Below are the code and all the weights of a small trained network. Each question names an input and a class and asks about switching units off, where a switched-off unit gives its printed mean instead of its output.

import numpy as np


def w(rows, s, z=0):
    codes = np.array(rows[::2]) - 128.0
    scale = np.full(codes.shape[1], s)
    scale[-1] = z or s
    return codes * scale


def f(y):
    return y / 2 * (1 + np.tanh(0.7978845608 * (y + 0.044715 * y**3)))


def log_softmax(a):
    a = a - a.max(-1, keepdims=True)
    return a - np.log(np.exp(a).sum(-1, keepdims=True))


def net(x, mask):
    res = np.array(x, float).reshape(1, 6) / 4 @ E
    y = f(res @ A[0][:, :-1].T + A[0][:, -1])
    res = res + np.where(mask, y, B[0][:, -1]) @ B[0][:, :-1]
    return log_softmax(res[-1] @ U[:, :-1].T + U[:, -1])


A, B = {}, {}
E = w([
[108,222,42,148],'x0',
[128,128,129,130],'x1',
[125,129,127,129],'x2',
[144,196,240,214],'x3',
[2,112,125,152],'x4',
[119,74,68,217],'x5',
],0.0092)
A[0] = w([
[102,172,92,132,72],'N0',
[100,130,51,63,253],'N1',
[108,197,91,133,31],'N2',
[177,201,51,146,61],'N3',
[39,165,115,129,146],'N4',
[134,97,96,181,105],'N5',
[113,148,179,163,79],'N6',
[94,252,218,182,227],'N7',
[39,116,159,158,112],'N8',
[122,146,170,174,19],'N9',
[165,178,83,140,68],'N10',
[139,103,124,223,190],'N11',
[106,174,186,47,84],'N12',
[143,154,131,234,132],'N13',
[85,212,178,57,139],'N14',
[80,73,93,26,211],'N15',
[164,52,167,116,46],'N16',
],0.013,0.0048)
B[0] = w([
[110,100,176,106,141],'N0',
[192,102,134,95,194],'N1',
[28,17,226,102,146],'N2',
[114,118,202,152,165],'N3',
[207,156,198,130,169],'N4',
[51,231,112,6,146],'N5',
[157,8,94,126,161],'N6',
[190,64,119,99,254],'N7',
[181,218,175,154,170],'N8',
[130,41,115,80,150],'N9',
[116,133,235,144,147],'N10',
[135,166,78,42,171],'N11',
[56,198,48,131,179],'N12',
[146,108,119,76,178],'N13',
[124,152,100,52,190],'N14',
[201,81,159,100,202],'N15',
[60,172,254,149,161],'N16',
],0.0082,0.016)
U = w([
[162,93,106,111,251],'0',
[187,25,79,103,57],'1',
[54,55,198,113,126],'2',
[188,112,93,127,221],'3',
[80,109,49,36,126],'4',
[254,174,149,176,115],'5',
[113,127,76,156,63],'6',
[15,158,123,195,59],'7',
],0.012,0.011)

Each question gives the input, the list of numbers given to net, and the class t.
The units are the neurons (one row each of A and B). Each row of codes is followed by its name. A weight is (code - 128) times the scale printed after its matrix; where a second scale follows, it is the last column's (A, B and U).
mask holds one flag per neuron, in row order. A switched-off neuron (its flag False) gives its mean, the last column of its row in B, instead of its output. The means were averaged over made-up inputs and are rounded, as every weight is.
A unit's drop is (log p(t) with every unit on - log p(t) with that unit switched off) / (log p(t) with every unit on - log p(t) with every unit switched off).
The circuit of an input: a set's keep is (log p(t) with only the set's units on - log p(t) with every unit switched off) / (log p(t) with every unit on - log p(t) with every unit switched off). Starting from the 12 units with the biggest drops (on a tie, the unit counted first), units are removed one at a time, each time the one whose removal leaves the highest keep (on an exact tie, the one counted first), for as long as the keep stays at least 0.8.
circuit, biggest first: the units of the circuit, biggest drop first
unit that matters most: the unit with the biggest drop
top k neurons: the k neurons with the biggest drops, biggest first
input [-5,6,-3,5,-7,8], class 4: unit that matters most => N11
input [3,-2,-1,-6,8,-7], class 5: circuit, biggest first => N4; N8
input [4,-8,-5,-7,6,1], class 0: top 2 neurons => N7; N6
input [8,3,4,4,-5,-8], class 2: top 3 neurons => N2; N3; N10
input [2,5,-7,6,-3,-8], class 4: circuit, biggest first => N12; N14
input [2,-5,-3,6,2,-8], class 4: top 2 neurons => N12; N14
input [-2,4,6,1,8,2], class 5: circuit, biggest first => N8; N4
input [3,-1,0,0,0,-5], class 4: circuit, biggest first => N14; N12
input [6,-1,-2,4,-3,-6], class 2: circuit, biggest first => N2; N3
input [3,-2,-2,8,4,3], class 1: top 3 neurons => N7; N6; N9
input [-4,-4,-1,8,-3,-6], class 1: circuit, biggest first => N7; N6
input [5,-3,1,-1,3,0], class 2: top 3 neurons => N2; N0; N7
input [4,-2,-3,-7,7,0], class 1: top 2 neurons => N15; N1
input [-3,-5,-2,0,7,7], class 4: unit that matters most => N5
input [-4,-1,-1,-5,-7,-7], class 4: top 4 neurons => N12; N7; N4; N8
input [-5,-1,3,-2,-8,3], class 5: circuit, biggest first => N16; N6
input [8,-6,-2,-3,-3,8], class 2: top 3 neurons => N3; N10; N2
input [4,-2,3,1,-1,-7], class 4: top 2 neurons => N14; N12
input [-5,-4,2,-5,-2,-7], class 4: top 2 neurons => N12; N7
input [-8,-1,-4,-2,-7,6], class 2: unit that matters most => N16
input [-7,-1,1,-4,-1,-5], class 2: top 2 neurons => N16; N7
